Below is a small trained network, with its code and all its weights. Each question gives an input and a class and asks what happens when units are switched off, that is, made to give their printed mean instead of their output.

import numpy as np


def w(rows, s, z=0):
    codes = np.array(rows[::2]) - 128.0
    scale = np.full(codes.shape[1], s)
    scale[-1] = z or s
    return codes * scale


def f(y):
    return y / 2 * (1 + np.tanh(0.7978845608 * (y + 0.044715 * y**3)))


def log_softmax(a):
    a = a - a.max(-1, keepdims=True)
    return a - np.log(np.exp(a).sum(-1, keepdims=True))


def net(x, mask):
    res = np.array(x, float).reshape(1, 5) / 4 @ E
    y = f(res @ A[0][:, :-1].T + A[0][:, -1])
    res = res + np.where(mask, y, B[0][:, -1]) @ B[0][:, :-1]
    return log_softmax(res[-1] @ U[:, :-1].T + U[:, -1])


A, B = {}, {}
E = w([
[129,129,127,129],'x0',
[230,178,176,101],'x1',
[128,128,128,128],'x2',
[95,139,215,199],'x3',
[83,251,133,76],'x4',
],0.016)
A[0] = w([
[249,131,196,104,102],'n0',
[151,75,154,158,131],'n1',
[128,137,172,192,87],'n2',
[58,103,89,134,131],'n3',
[192,159,124,126,59],'n4',
[80,229,117,121,109],'n5',
[80,84,116,111,91],'n6',
[167,155,123,122,122],'n7',
[82,93,99,158,73],'n8',
[63,110,91,127,66],'n9',
[128,121,202,175,96],'n10',
[183,45,113,158,76],'n11',
[147,133,99,175,252],'n12',
[108,146,181,170,80],'n13',
[77,200,143,80,95],'n14',
[182,104,61,98,91],'n15',
[150,122,69,91,85],'n16',
],0.018,0.0041)
B[0] = w([
[152,108,201,232,254],'n0',
[167,63,58,58,203],'n1',
[38,179,99,101,197],'n2',
[153,123,200,203,217],'n3',
[101,135,169,167,181],'n4',
[198,81,115,76,247],'n5',
[132,110,146,167,185],'n6',
[129,134,170,136,167],'n7',
[104,94,199,135,198],'n8',
[114,129,176,180,200],'n9',
[60,189,88,106,210],'n10',
[204,64,101,46,235],'n11',
[164,110,149,106,161],'n12',
[74,204,75,116,193],'n13',
[204,82,107,85,236],'n14',
[30,178,54,109,211],'n15',
[10,246,106,138,195],'n16',
],0.012,0.018)
U = w([
[224,71,115,7,253],'0',
[151,115,237,229,76],'1',
[42,207,81,65,40],'2',
],0.013,0.0047)

Each question gives the input, the list of numbers given to net, and the class t.
The units are the neurons (one row each of A and B). Each row of codes is followed by its name. A weight is (code - 128) times the scale printed after its matrix; where a second scale follows, it is the last column's (A, B and U).
mask holds one flag per neuron, in row order. A switched-off neuron (its flag False) gives its mean, the last column of its row in B, instead of its output. The means were averaged over made-up inputs and are rounded, as every weight is.
A unit's drop is (log p(t) with every unit on - log p(t) with that unit switched off) / (log p(t) with every unit on - log p(t) with every unit switched off).
most important unit: the unit with the biggest drop
top k neurons: the k neurons with the biggest drops, biggest first
drop when u is switched off: that unit's drop, to one decimal
input [6,2,5,-4,3], class 2: most important unit	n11
input [4,2,-7,5,-6], class 0: top 2 neurons	[n11, n1]
input [-5,-1,0,-6,6], class 0: top 2 neurons	[n14, n5]
input [-8,7,6,7,7], class 0: top 2 neurons	[n5, n14]
input [-4,5,6,7,-5], class 2: top 2 neurons	[n10, n2]
input [7,4,-1,5,-6], class 0: top 2 neurons	[n11, n1]
input [-6,3,-4,8,-6], class 2: top 2 neurons	[n10, n2]
input [-6,7,-3,-7,6], class 1: top 2 neurons	[n0, n4]
input [6,7,4,-2,8], class 0: top 2 neurons	[n5, n14]
input [6,-3,-4,6,-5], class 2: top 3 neurons	[n10, n2, n5]
input [-7,3,7,-6,-5], class 2: top 2 neurons	[n15, n16]
input [4,2,6,-1,1], class 1: top 2 neurons	[n11, n1]
input [2,6,-8,2,4], class 1: top 2 neurons	[n0, n11]
input [-8,-5,-6,6,-2], class 2: most important unit	n0
input [5,2,-1,-7,5], class 2: top 2 neurons	[n16, n15]
input [3,-7,-4,1,8], class 0: top 2 neurons	[n5, n14]
input [-1,-5,-1,0,6], class 0: drop when n5 is switched off	0.2
input [8,6,6,1,-3], class 1: drop when n0 is switched off	3.4
input [3,8,8,-5,1], class 1: drop when n10 is switched off	0.0
input [-1,6,-6,-6,4], class 1: most important unit	n0
input [8,-8,-1,7,5], class 1: drop when n3 is switched off	2.3
